Below are the code and all the weights of a small trained network. Each question names an input and a class and asks about switching units off, where a switched-off unit gives its printed mean instead of its output.

import numpy as np


def w(rows, s, z=0):
    codes = np.array(rows[::2]) - 128.0
    scale = np.full(codes.shape[1], s)
    scale[-1] = z or s
    return codes * scale


def f(y):
    return np.maximum(y, 0)


def log_softmax(a):
    a = a - a.max(-1, keepdims=True)
    return a - np.log(np.exp(a).sum(-1, keepdims=True))


def net(x, mask):
    res = np.array(x, float).reshape(1, 7) / 4 @ E
    y = f(res @ A[0][:, :-1].T + A[0][:, -1])
    res = res + np.where(mask, y, B[0][:, -1]) @ B[0][:, :-1]
    return log_softmax(res[-1] @ U[:, :-1].T + U[:, -1])


A, B = {}, {}
E = w([
[115,127,132,130],'x0',
[136,138,131,125],'x1',
[109,113,116,143],'x2',
[66,69,149,23],'x3',
[122,126,127,129],'x4',
[74,182,160,130],'x5',
[87,66,254,176],'x6',
],0.0064)
A[0] = w([
[147,118,95,207,217],'n0',
[135,73,144,66,39],'n1',
[92,80,88,164,143],'n2',
[112,82,172,176,16],'n3',
[152,128,103,249,36],'n4',
[157,111,137,116,44],'n5',
[129,125,115,168,46],'n6',
[98,136,152,32,92],'n7',
[78,161,28,89,74],'n8',
[139,84,163,148,94],'n9',
[150,181,144,172,84],'n10',
[151,145,141,147,67],'n11',
[189,19,99,122,127],'n12',
[128,121,198,150,3],'n13',
[111,89,143,128,26],'n14',
[160,147,135,160,216],'n15',
[112,116,182,133,31],'n16',
[195,77,109,129,185],'n17',
[172,114,133,143,66],'n18',
],0.013,0.0032)
B[0] = w([
[60,124,127,135,252],'n0',
[81,157,11,144,192],'n1',
[156,94,206,38,164],'n2',
[200,191,100,199,200],'n3',
[92,46,111,130,240],'n4',
[68,172,177,180,130],'n5',
[115,51,115,67,148],'n6',
[67,89,53,151,228],'n7',
[212,193,112,183,246],'n8',
[151,159,116,209,190],'n9',
[73,2,95,147,199],'n10',
[141,75,108,120,151],'n11',
[36,194,144,136,219],'n12',
[178,184,108,194,187],'n13',
[177,128,26,136,158],'n14',
[77,99,148,163,220],'n15',
[181,122,94,232,182],'n16',
[80,195,223,167,211],'n17',
[65,115,131,164,151],'n18',
],0.007,0.0048)
U = w([
[38,89,58,151,141],'0',
[13,254,201,142,194],'1',
[52,202,170,140,181],'2',
[202,196,85,210,3],'3',
[56,145,162,117,167],'4',
[61,177,182,126,139],'5',
[71,142,146,128,103],'6',
],0.0081,0.0037)

Each question gives the input, the list of numbers given to net, and the class t.
The units are the neurons (one row each of A and B). Each row of codes is followed by its name. A weight is (code - 128) times the scale printed after its matrix; where a second scale follows, it is the last column's (A, B and U).
mask holds one flag per neuron, in row order. A switched-off neuron (its flag False) gives its mean, the last column of its row in B, instead of its output. The means were averaged over made-up inputs and are rounded, as every weight is.
A unit's drop is (log p(t) with every unit on - log p(t) with that unit switched off) / (log p(t) with every unit on - log p(t) with every unit switched off).
The circuit of an input: a set's keep is (log p(t) with only the set's units on - log p(t) with every unit switched off) / (log p(t) with every unit on - log p(t) with every unit switched off). Starting from the 12 units with the biggest drops (on a tie, the unit counted first), units are removed one at a time, each time the one whose removal leaves the highest keep (on an exact tie, the one counted first), for as long as the keep stays at least 0.8.
units of the circuit, in order: the units of the circuit, biggest drop first
most important unit: the unit with the biggest drop
top k neurons: the k neurons with the biggest drops, biggest first
drop of u: that unit's drop, to one decimal
input [-6,7,-5,-7,-6,-7,-2], class 0: units of the circuit, in order -> n4, n10
input [1,5,-2,8,4,3,4], class 0: units of the circuit, in order -> n7, n1
input [4,-8,-1,-6,8,2,8], class 3: most important unit -> n3
input [1,0,-7,4,5,-7,2], class 1: units of the circuit, in order -> n12, n17
input [-7,0,-7,-8,3,8,2], class 0: units of the circuit, in order -> n10, n4
input [-2,-6,-5,-8,-7,-1,5], class 0: units of the circuit, in order -> n4, n10
input [2,5,-6,-8,0,5,5], class 0: units of the circuit, in order -> n10, n4
input [4,5,-7,7,4,6,3], class 0: units of the circuit, in order -> n7, n1
input [7,2,-3,6,5,-8,0], class 1: top 2 neurons -> n12, n17
input [7,1,0,-8,-2,3,-6], class 0: units of the circuit, in order -> n10, n4
input [0,2,-7,7,4,7,6], class 0: units of the circuit, in order -> n7, n1
input [-3,6,2,-7,7,-6,-3], class 0: top 2 neurons -> n4, n10
input [-5,-1,2,2,-6,-8,2], class 1: drop of n17 -> 0.2
input [-8,1,-3,5,-6,-8,3], class 1: most important unit -> n12
input [8,6,-1,0,-1,-8,-7], class 1: drop of n12 -> 0.3
input [-2,-8,-8,-3,-2,5,8], class 3: drop of n3 -> 0.2
input [-1,0,-1,-3,-3,-8,8], class 1: drop of n15 -> 0.0
input [-6,-4,-7,7,8,-3,-8], class 3: top 2 neurons -> n8, n0
